Below is a small trained network, with its code and all its weights. Each question gives an input and a target symbol and asks what happens when units are switched off, that is, made to give their printed mean instead of their output.

import numpy as np


def w(rows, s, z=0):
    codes = np.array(rows[::2]) - 128.0
    scale = np.full(codes.shape[1], s)
    scale[-1] = z or s
    return codes * scale


def softmax(a):
    e = np.exp(a - a.max(-1, keepdims=True))
    return e / e.sum(-1, keepdims=True)


def log_softmax(a):
    a = a - a.max(-1, keepdims=True)
    return a - np.log(np.exp(a).sum(-1, keepdims=True))


def net(x, mask):
    ids = ['Ψαδεημτφ'.index(c) for c in x.split()]
    T = len(ids)
    res = E[ids] + P[:T]
    u = 0
    for l in range(2):
        r = res
        for j in range(3):
            rows = slice(4 * j, 4 * j + 4)
            q, k, v = (r @ M[l][rows].T for M in (Q, K, V))
            z = softmax(np.where(np.tri(T) > 0, q @ k.T / 4**0.5, -1e9)) @ v
            o = O[l][rows]
            res = res + np.where(mask[u + j], z, o[:, -1]) @ o[:, :-1]
        u += 3
    return log_softmax(res[-1] @ U[:, :-1].T + U[:, -1])


Q, K, V, O = {}, {}, {}, {}
E = w([
[148,77,249,97],'Ψ',
[42,176,117,58],'α',
[179,121,147,56],'δ',
[205,192,75,206],'ε',
[116,169,216,16],'η',
[88,92,76,173],'μ',
[23,144,179,153],'τ',
[89,58,160,213],'φ',
],0.012)
P = w([
[52,131,86,125],'0',
[73,132,75,164],'1',
[89,117,73,133],'2',
[89,104,83,161],'3',
[84,138,53,149],'4',
[85,142,43,156],'5',
[100,125,69,161],'6',
[111,146,71,172],'7',
[73,191,1,138],'8',
[101,158,37,172],'9',
[125,142,71,169],'10',
[102,139,44,140],'11',
[74,156,95,159],'12',
],0.0027)
Q[0] = w([
[172,27,119,145],'0.h0',
[112,110,54,144],'0.h0',
[110,74,112,251],'0.h0',
[74,126,135,213],'0.h0',
[111,131,134,229],'0.h1',
[148,168,150,54],'0.h1',
[196,149,221,82],'0.h1',
[125,69,58,229],'0.h1',
[69,139,138,193],'0.h2',
[175,116,132,109],'0.h2',
[218,94,172,178],'0.h2',
[172,185,187,61],'0.h2',
],0.012)
K[0] = w([
[131,173,69,132],'0.h0',
[208,138,117,123],'0.h0',
[151,206,107,167],'0.h0',
[184,190,107,246],'0.h0',
[65,66,187,108],'0.h1',
[202,191,80,161],'0.h1',
[139,189,49,201],'0.h1',
[26,96,162,75],'0.h1',
[75,107,144,164],'0.h2',
[170,98,162,113],'0.h2',
[173,93,177,120],'0.h2',
[164,124,182,82],'0.h2',
],0.014)
V[0] = w([
[210,169,144,118],'0.h0',
[143,25,111,115],'0.h0',
[228,174,65,47],'0.h0',
[171,232,176,196],'0.h0',
[168,254,115,167],'0.h1',
[200,150,158,102],'0.h1',
[105,164,143,79],'0.h1',
[155,203,196,209],'0.h1',
[122,101,163,182],'0.h2',
[167,226,224,124],'0.h2',
[206,245,111,240],'0.h2',
[202,95,129,126],'0.h2',
],0.0073)
O[0] = w([
[154,230,102,120,99],'0.h0',
[156,27,54,113,112],'0.h0',
[170,200,129,80,53],'0.h0',
[117,238,155,189,142],'0.h0',
[104,216,106,211,134],'0.h1',
[147,181,155,148,114],'0.h1',
[94,130,136,89,132],'0.h1',
[82,169,174,254,162],'0.h1',
[68,149,66,140,146],'0.h2',
[62,161,165,167,125],'0.h2',
[99,72,145,54,4],'0.h2',
[93,190,148,90,67],'0.h2',
],0.0061,0.0029)
Q[1] = w([
[75,115,247,55],'1.h0',
[109,247,62,226],'1.h0',
[46,237,91,129],'1.h0',
[116,131,75,220],'1.h0',
[236,158,124,200],'1.h1',
[30,157,50,115],'1.h1',
[151,115,229,137],'1.h1',
[68,254,181,152],'1.h1',
[43,118,109,130],'1.h2',
[212,117,121,106],'1.h2',
[194,75,164,74],'1.h2',
[185,188,118,112],'1.h2',
],0.009)
K[1] = w([
[100,65,221,41],'1.h0',
[125,156,10,150],'1.h0',
[113,202,78,93],'1.h0',
[111,160,75,205],'1.h0',
[225,90,161,177],'1.h1',
[145,221,40,132],'1.h1',
[66,92,135,98],'1.h1',
[115,153,71,148],'1.h1',
[156,112,121,179],'1.h2',
[109,96,151,109],'1.h2',
[150,106,163,73],'1.h2',
[72,85,160,127],'1.h2',
],0.012)
V[1] = w([
[185,113,198,145],'1.h0',
[119,129,73,109],'1.h0',
[168,150,92,136],'1.h0',
[124,144,159,91],'1.h0',
[173,142,107,169],'1.h1',
[178,104,173,153],'1.h1',
[163,131,120,191],'1.h1',
[59,143,93,128],'1.h1',
[204,96,132,162],'1.h2',
[141,82,154,170],'1.h2',
[114,98,246,83],'1.h2',
[36,85,73,78],'1.h2',
],0.013)
O[1] = w([
[22,132,113,76,151],'1.h0',
[190,131,172,161,87],'1.h0',
[102,134,231,128,117],'1.h0',
[120,164,58,190,88],'1.h0',
[145,89,199,139,100],'1.h1',
[134,107,180,29,119],'1.h1',
[112,96,224,148,147],'1.h1',
[77,168,76,198,197],'1.h1',
[179,56,169,82,102],'1.h2',
[105,76,186,175,226],'1.h2',
[2,116,103,52,188],'1.h2',
[119,122,54,199,252],'1.h2',
],0.0087,0.0023)
U = w([
[63,81,200,104,105],'Ψ',
[165,173,86,175,108],'α',
[253,134,120,39,174],'δ',
[182,158,226,184,160],'ε',
[100,197,148,115,55],'η',
[248,61,108,136,133],'μ',
[39,120,161,244,2],'τ',
[125,17,171,180,79],'φ',
],0.0048,0.0088)

Each question gives the input, a string of symbols that net reads in full, and the target symbol t.
The units are the heads (4 rows each of Q, K, V and O). Each row of codes is followed by its name. A weight is (code - 128) times the scale printed after its matrix; where a second scale follows, it is the last column's (O and U).
mask holds one flag per head, layer by layer. A switched-off head (its flag False) gives its mean, the last column of its rows in O, instead of its output. The means were averaged over made-up inputs and are rounded, as every weight is.
A unit's drop is (log p(t) with every unit on - log p(t) with that unit switched off) / (log p(t) with every unit on - log p(t) with every unit switched off).
The circuit of an input: a set's keep is (log p(t) with only the set's units on - log p(t) with every unit switched off) / (log p(t) with every unit on - log p(t) with every unit switched off). Starting from all 6 units, units are removed one at a time, each time the one whose removal leaves the highest keep (on an exact tie, the one counted first), for as long as the keep stays at least 0.8.
circuit, biggest first: the units of the circuit, biggest drop first
most important unit: the unit with the biggest drop
which heads matter: for each layer, one digit per head in row order, 1 if its drop is at least 0.15 and else 0, layers parted by /
drop of u: that unit's drop, to one decimal
input ε η η, target ε: circuit, biggest first	0.h1, 1.h2
input α α η, target α: most important unit	1.h1
input ε Ψ η τ δ, target ε: circuit, biggest first	0.h1, 1.h1, 1.h0
input Ψ Ψ φ φ, target Ψ: circuit, biggest first	1.h2, 0.h1
input φ φ μ, target φ: circuit, biggest first	0.h0, 1.h2
input Ψ Ψ δ, target Ψ: which heads matter	000 / 101
input ε Ψ φ φ ε, target ε: circuit, biggest first	0.h0, 1.h1
input φ ε μ τ Ψ μ, target ε: which heads matter	100 / 111
input α α μ α α α φ, target α: circuit, biggest first	1.h1, 1.h2
input φ φ Ψ δ Ψ, target Ψ: circuit, biggest first	1.h2, 1.h0
input μ φ μ, target μ: which heads matter	001 / 101
input μ φ φ η ε Ψ ε τ Ψ ε, target ε: which heads matter	100 / 110
input Ψ τ φ Ψ Ψ Ψ η, target Ψ: which heads matter	010 / 001
input Ψ Ψ Ψ η, target Ψ: circuit, biggest first	1.h2
input η δ δ η, target η: drop of 1.h0	0.3
input Ψ Ψ μ δ μ ε δ η α, target ε: drop of 1.h0	0.3
input α δ α Ψ η τ, target α: drop of 1.h0	0.3
